Below is a small trained network, with its code and all its weights. Each question gives an input and a class and asks what happens when units are switched off, that is, made to give their printed mean instead of their output.

import numpy as np


def w(rows, s, z=0):
    codes = np.array(rows[::2]) - 128.0
    scale = np.full(codes.shape[1], s)
    scale[-1] = z or s
    return codes * scale


def norm(h):
    return h / np.sqrt((h * h).mean(-1, keepdims=True) + 1e-5)


def f(y):
    return np.maximum(y, 0)


def log_softmax(a):
    a = a - a.max(-1, keepdims=True)
    return a - np.log(np.exp(a).sum(-1, keepdims=True))


def net(x, mask):
    res = np.array(x, float).reshape(1, 3) / 4 @ E
    u = 0
    for l in range(2):
        y = f(norm(res) @ A[l][:, :-1].T + A[l][:, -1])
        res = res + np.where(mask[u : u + 12], y, B[l][:, -1]) @ B[l][:, :-1]
        u += 12
    return log_softmax(norm(res)[-1] @ U[:, :-1].T + U[:, -1])


A, B = {}, {}
E = w([
[121,118,120,187,142,127,239,142,115,123,191,129],'x0',
[119,129,122,62,138,124,162,138,120,121,251,123],'x1',
[138,130,126,251,117,123,36,120,140,151,173,128],'x2',
],0.0025)
A[0] = w([
[128,122,126,156,130,127,71,126,125,129,220,129,59],'0.n0',
[122,121,115,152,121,132,172,120,128,118,154,127,102],'0.n1',
[128,124,124,108,120,127,169,133,131,132,142,132,46],'0.n2',
[126,115,121,157,134,122,121,120,117,119,142,131,109],'0.n3',
[126,136,132,151,128,128,160,131,132,128,114,126,63],'0.n4',
[129,125,127,8,130,129,119,125,123,121,105,130,27],'0.n5',
[123,125,124,76,127,130,199,131,127,125,201,130,133],'0.n6',
[129,125,130,116,139,129,175,130,123,129,183,124,5],'0.n7',
[128,128,129,116,128,130,203,132,129,129,128,131,38],'0.n8',
[123,126,128,144,132,128,107,133,123,121,50,127,89],'0.n9',
[124,123,129,102,135,128,198,131,124,123,175,128,148],'0.n10',
[131,124,121,135,122,131,80,132,130,134,164,134,113],'0.n11',
],0.012,0.0025)
B[0] = w([
[118,225,190,192,92,126,113,162,139,28,239,162,225],'0.n0',
[135,100,168,143,151,150,181,193,95,156,85,162,178],'0.n1',
[101,171,166,162,222,155,99,125,117,81,126,106,164],'0.n2',
[124,160,123,54,166,154,96,106,167,170,111,96,162],'0.n3',
[174,110,141,132,161,111,87,148,91,140,92,198,149],'0.n4',
[57,166,133,60,147,120,140,215,205,221,111,50,236],'0.n5',
[249,172,172,163,119,139,117,38,131,186,138,137,245],'0.n6',
[22,39,23,162,9,126,146,165,205,125,70,125,191],'0.n7',
[92,100,152,90,170,86,152,103,93,78,91,90,183],'0.n8',
[136,111,110,184,49,151,119,90,179,130,95,164,204],'0.n9',
[223,154,115,79,113,66,156,104,100,165,146,156,220],'0.n10',
[99,86,157,92,175,113,172,99,73,94,39,109,178],'0.n11',
],0.011)
A[1] = w([
[149,43,82,102,174,113,159,79,37,88,123,135,72],'1.n0',
[155,124,87,160,76,122,122,111,120,109,227,145,4],'1.n1',
[203,116,79,134,130,145,161,35,103,167,154,97,78],'1.n2',
[46,78,84,98,150,124,105,179,135,113,129,116,93],'1.n3',
[141,134,112,86,128,147,118,109,118,116,141,140,97],'1.n4',
[60,126,110,121,162,128,116,130,86,8,203,108,64],'1.n5',
[158,139,103,69,185,156,95,124,106,185,204,78,22],'1.n6',
[132,133,107,68,167,97,123,122,114,152,153,100,53],'1.n7',
[110,132,139,157,169,146,100,184,96,94,150,158,138],'1.n8',
[131,61,47,159,80,158,78,79,130,116,103,155,73],'1.n9',
[61,96,92,87,128,152,99,180,125,139,138,92,74],'1.n10',
[56,74,63,90,122,182,147,186,139,139,138,104,46],'1.n11',
],0.012,0.0015)
B[1] = w([
[141,67,111,155,155,53,124,145,47,84,108,155,165],'1.n0',
[163,149,80,114,62,103,167,155,126,130,136,171,226],'1.n1',
[37,114,119,120,160,166,88,188,123,73,149,120,255],'1.n2',
[84,86,44,142,122,147,122,188,155,128,140,182,172],'1.n3',
[141,119,172,136,124,129,133,128,134,120,132,116,128],'1.n4',
[29,119,165,128,160,119,92,113,103,50,113,28,245],'1.n5',
[170,138,119,107,138,135,155,25,110,112,123,77,200],'1.n6',
[138,116,104,162,101,111,106,85,138,159,147,85,200],'1.n7',
[151,102,105,96,165,181,103,130,113,163,178,95,217],'1.n8',
[123,106,106,124,110,160,103,8,132,129,130,138,251],'1.n9',
[108,76,67,135,128,119,142,198,136,116,124,169,194],'1.n10',
[63,100,120,127,143,130,142,211,133,83,122,203,197],'1.n11',
],0.014,0.0054)
U = w([
[56,166,183,142,140,156,95,134,103,25,185,54,183],'0',
[181,106,142,133,197,215,95,166,94,173,169,141,5],'1',
[175,60,132,142,184,63,154,133,30,113,69,171,150],'2',
[196,194,131,166,41,106,181,158,125,102,187,200,105],'3',
[31,93,65,108,121,148,143,234,206,155,100,145,145],'4',
[124,87,100,163,77,191,90,2,157,132,87,175,156],'5',
[159,173,131,67,158,89,164,89,164,225,115,21,136],'6',
],0.0092,0.0022)

Each question gives the input, the list of numbers given to net, and the class t.
The units are the neurons (one row each of A and B). Each row of codes is followed by its name. A weight is (code - 128) times the scale printed after its matrix; where a second scale follows, it is the last column's (A, B and U).
mask holds one flag per neuron, layer by layer. A switched-off neuron (its flag False) gives its mean, the last column of its row in B, instead of its output. The means were averaged over made-up inputs and are rounded, as every weight is.
A unit's drop is (log p(t) with every unit on - log p(t) with that unit switched off) / (log p(t) with every unit on - log p(t) with every unit switched off).
The circuit of an input: a set's keep is (log p(t) with only the set's units on - log p(t) with every unit switched off) / (log p(t) with every unit on - log p(t) with every unit switched off). Starting from the 12 units with the biggest drops (on a tie, the unit counted first), units are removed one at a time, each time the one whose removal leaves the highest keep (on an exact tie, the one counted first), for as long as the keep stays at least 0.8.
circuit, biggest first: the units of the circuit, biggest drop first
most important unit: the unit with the biggest drop
top k neurons: the k neurons with the biggest drops, biggest first
k most important neurons of layer l: the k neurons of layer l with the biggest drops, biggest first
drop of u: that unit's drop, to one decimal
input [5,6,-4], class 6: top 4 neurons -> (0.n0; 0.n6; 0.n10; 0.n11)
input [-3,3,-8], class 6: top 2 neurons -> (0.n6; 0.n5)
input [8,4,-6], class 2: most important unit -> 0.n8
input [-6,6,1], class 6: circuit, biggest first -> (0.n7; 0.n5)
input [-6,7,-7], class 6: circuit, biggest first -> (0.n6; 0.n5)
input [-4,6,0], class 6: circuit, biggest first -> (0.n5; 0.n6)
input [7,1,1], class 2: top 2 neurons -> (0.n8; 0.n1)
input [-2,4,-3], class 6: circuit, biggest first -> (0.n6; 0.n5)
input [-7,6,1], class 4: 2 most important neurons of layer 1 -> (1.n10; 1.n3)
input [2,-3,0], class 5: top 2 neurons -> (0.n5; 0.n9)
input [7,-7,2], class 5: top 4 neurons -> (0.n5; 0.n0; 0.n10; 0.n11)
input [5,-5,3], class 5: 2 most important neurons of layer 0 -> (0.n5; 0.n0)
input [5,5,7], class 3: circuit, biggest first -> (0.n0; 1.n1)
input [-8,-2,1], class 4: circuit, biggest first -> (0.n6)
input [4,5,-6], class 6: top 2 neurons -> (0.n6; 0.n10)
input [5,-5,0], class 2: top 3 neurons -> (0.n5; 0.n0; 0.n7)
input [3,-2,-4], class 2: top 2 neurons -> (0.n8; 1.n0)
input [-7,-1,7], class 0: top 3 neurons -> (0.n6; 0.n0; 0.n7)
input [4,-4,-8], class 6: top 2 neurons -> (0.n5; 0.n11)
input [0,-5,5], class 5: circuit, biggest first -> (0.n5)
input [4,-3,-6], class 2: 2 most important neurons of layer 0 -> (0.n8; 0.n0)
input [6,6,0], class 3: drop of 1.n11 -> 0.0
